Below are the code and all the weights of a small trained network. Each question names an input and a target symbol and asks about switching units off, where a switched-off unit gives its printed mean instead of its output.

import numpy as np


def w(rows, s, z=0):
    codes = np.array(rows[::2]) - 128.0
    scale = np.full(codes.shape[1], s)
    scale[-1] = z or s
    return codes * scale


def f(y):
    return np.maximum(y, 0)


def softmax(a):
    e = np.exp(a - a.max(-1, keepdims=True))
    return e / e.sum(-1, keepdims=True)


def log_softmax(a):
    a = a - a.max(-1, keepdims=True)
    return a - np.log(np.exp(a).sum(-1, keepdims=True))


def net(x, mask):
    ids = ['βδζθμξπστφψω'.index(c) for c in x.split()]
    T = len(ids)
    res = E[ids] + P[:T]
    r = res
    for j in range(2):
        rows = slice(3 * j, 3 * j + 3)
        q, k, v = (r @ M[0][rows].T for M in (Q, K, V))
        z = softmax(np.where(np.tri(T) > 0, q @ k.T / 3**0.5, -1e9)) @ v
        o = O[0][rows]
        res = res + np.where(mask[j], z, o[:, -1]) @ o[:, :-1]
    y = f(res @ A[0][:, :-1].T + A[0][:, -1])
    res = res + np.where(mask[2:10], y, B[0][:, -1]) @ B[0][:, :-1]
    return log_softmax(res[-1] @ U[:, :-1].T + U[:, -1])


Q, K, V, O, A, B = {}, {}, {}, {}, {}, {}
E = w([
[106,92,130,119,186],'β',
[93,117,100,146,125],'δ',
[101,94,171,124,156],'ζ',
[72,110,156,95,155],'θ',
[132,141,143,125,209],'μ',
[158,125,81,165,176],'ξ',
[149,102,136,152,135],'π',
[19,87,104,190,24],'σ',
[9,138,88,81,111],'τ',
[95,134,10,175,76],'φ',
[37,165,193,97,249],'ψ',
[84,197,18,116,223],'ω',
],0.014)
P = w([
[118,134,133,220,128],'0',
[107,68,109,146,149],'1',
[146,66,100,95,149],'2',
[189,199,176,123,123],'3',
[190,177,166,32,99],'4',
[121,19,86,116,160],'5',
[141,100,140,33,126],'6',
[178,255,191,23,100],'7',
],0.016)
Q[0] = w([
[66,55,84,131,207],'H0',
[109,140,149,65,114],'H0',
[158,125,164,80,171],'H0',
[122,60,140,156,168],'H1',
[82,1,75,57,149],'H1',
[146,185,179,15,69],'H1',
],0.0099)
K[0] = w([
[141,252,177,130,75],'H0',
[164,106,139,70,152],'H0',
[105,129,136,100,99],'H0',
[116,202,115,157,114],'H1',
[193,199,154,95,76],'H1',
[156,78,74,73,122],'H1',
],0.012)
V[0] = w([
[128,148,158,147,152],'H0',
[192,105,138,142,51],'H0',
[166,159,205,175,149],'H0',
[174,168,5,132,131],'H1',
[222,98,126,170,174],'H1',
[131,199,134,133,190],'H1',
],0.014)
O[0] = w([
[144,164,174,104,145,115],'H0',
[192,66,159,113,84,15],'H0',
[171,165,179,117,124,31],'H0',
[191,144,42,97,210,252],'H1',
[221,183,136,254,132,176],'H1',
[104,249,106,125,120,77],'H1',
],0.012,0.0033)
A[0] = w([
[142,162,128,37,88,106],'N0',
[123,112,135,122,160,236],'N1',
[188,74,156,73,159,35],'N2',
[111,95,90,176,46,97],'N3',
[126,144,255,127,84,123],'N4',
[102,143,134,88,166,82],'N5',
[127,154,59,137,31,254],'N6',
[87,66,148,64,100,191],'N7',
],0.0078,0.0045)
B[0] = w([
[158,97,137,198,147,163],'N0',
[122,195,177,176,73,229],'N1',
[89,69,135,186,205,188],'N2',
[177,129,121,145,196,183],'N3',
[126,138,208,171,206,200],'N4',
[125,45,106,141,139,178],'N5',
[149,40,183,61,255,239],'N6',
[162,179,79,204,96,255],'N7',
],0.0077,0.0063)
U = w([
[109,110,116,196,181,231],'β',
[156,96,135,106,146,255],'δ',
[130,76,201,141,162,31],'ζ',
[84,113,155,138,102,132],'θ',
[155,198,136,122,115,94],'μ',
[207,167,76,163,82,90],'ξ',
[254,96,196,110,95,171],'π',
[130,33,149,175,104,79],'σ',
[74,121,83,138,79,142],'τ',
[173,58,112,130,186,127],'φ',
[84,128,183,48,194,60],'ψ',
[125,179,76,89,150,60],'ω',
],0.0088,0.0069)

Each question gives the input, a string of symbols that net reads in full, and the target symbol t.
The units are the heads (3 rows each of Q, K, V and O) and the neurons (one row each of A and B). Each row of codes is followed by its name. A weight is (code - 128) times the scale printed after its matrix; where a second scale follows, it is the last column's (O, A, B and U).
mask holds one flag per unit, heads first, then neurons. A switched-off unit (its flag False) gives its mean, the last column of its rows in O or B, instead of its output. The means were averaged over made-up inputs and are rounded, as every weight is.
A unit's drop is (log p(t) with every unit on - log p(t) with that unit switched off) / (log p(t) with every unit on - log p(t) with every unit switched off).
The circuit of an input: a set's keep is (log p(t) with only the set's units on - log p(t) with every unit switched off) / (log p(t) with every unit on - log p(t) with every unit switched off). Starting from all 10 units, units are removed one at a time, each time the one whose removal leaves the highest keep (on an exact tie, the one counted first), for as long as the keep stays at least 0.8.
circuit, biggest first: the units of the circuit, biggest drop first
most important unit: the unit with the biggest drop
top k neurons: the k neurons with the biggest drops, biggest first
which heads matter: for each layer, one digit per head in row order, 1 if its drop is at least 0.15 and else 0, layers parted by /
drop of u: that unit's drop, to one decimal
input τ μ φ ζ φ τ σ π, target τ: circuit, biggest first => (H0, H1, N7)
input ψ σ ξ π δ φ σ ψ, target φ: circuit, biggest first => (H1)
input ξ σ σ ζ δ, target σ: circuit, biggest first => (H1, H0)
input δ π φ ζ φ φ θ ζ, target φ: which heads matter => 01
input σ τ φ ψ τ μ, target ψ: circuit, biggest first => (H1, H0)
input ξ σ ζ δ ζ ω ω φ, target ω: circuit, biggest first => (H1, H0)
input ψ σ μ, target ψ: top 2 neurons => (N7, N4)
input π τ τ θ θ, target τ: circuit, biggest first => (H0, H1, N7)
input φ δ μ ω τ π δ, target τ: circuit, biggest first => (H1, N7, H0)
input β ζ φ φ ξ φ φ μ, target φ: which heads matter => 01
input π π φ, target π: circuit, biggest first => (H0, H1)
input δ μ β ω φ ζ τ, target φ: top 3 neurons => (N5, N0, N2)
input τ ζ θ, target τ: circuit, biggest first => (H1, N7, N6)
input ξ σ φ ζ σ σ φ ψ, target β: most important unit => N7
input σ θ ω φ ξ, target ω: circuit, biggest first => (H0, H1)
input σ π φ ξ ξ, target φ: top 2 neurons => (N2, N7)
input τ π σ, target τ: top 3 neurons => (N7, N4, N2)
input μ ζ ψ φ δ φ ζ π, target φ: drop of N2 => 0.1
input φ φ φ σ, target φ: drop of H1 => 0.2
input β σ ζ ω ζ δ, target ω: circuit, biggest first => (H1)
input π ξ π, target π: drop of H0 => 0.5
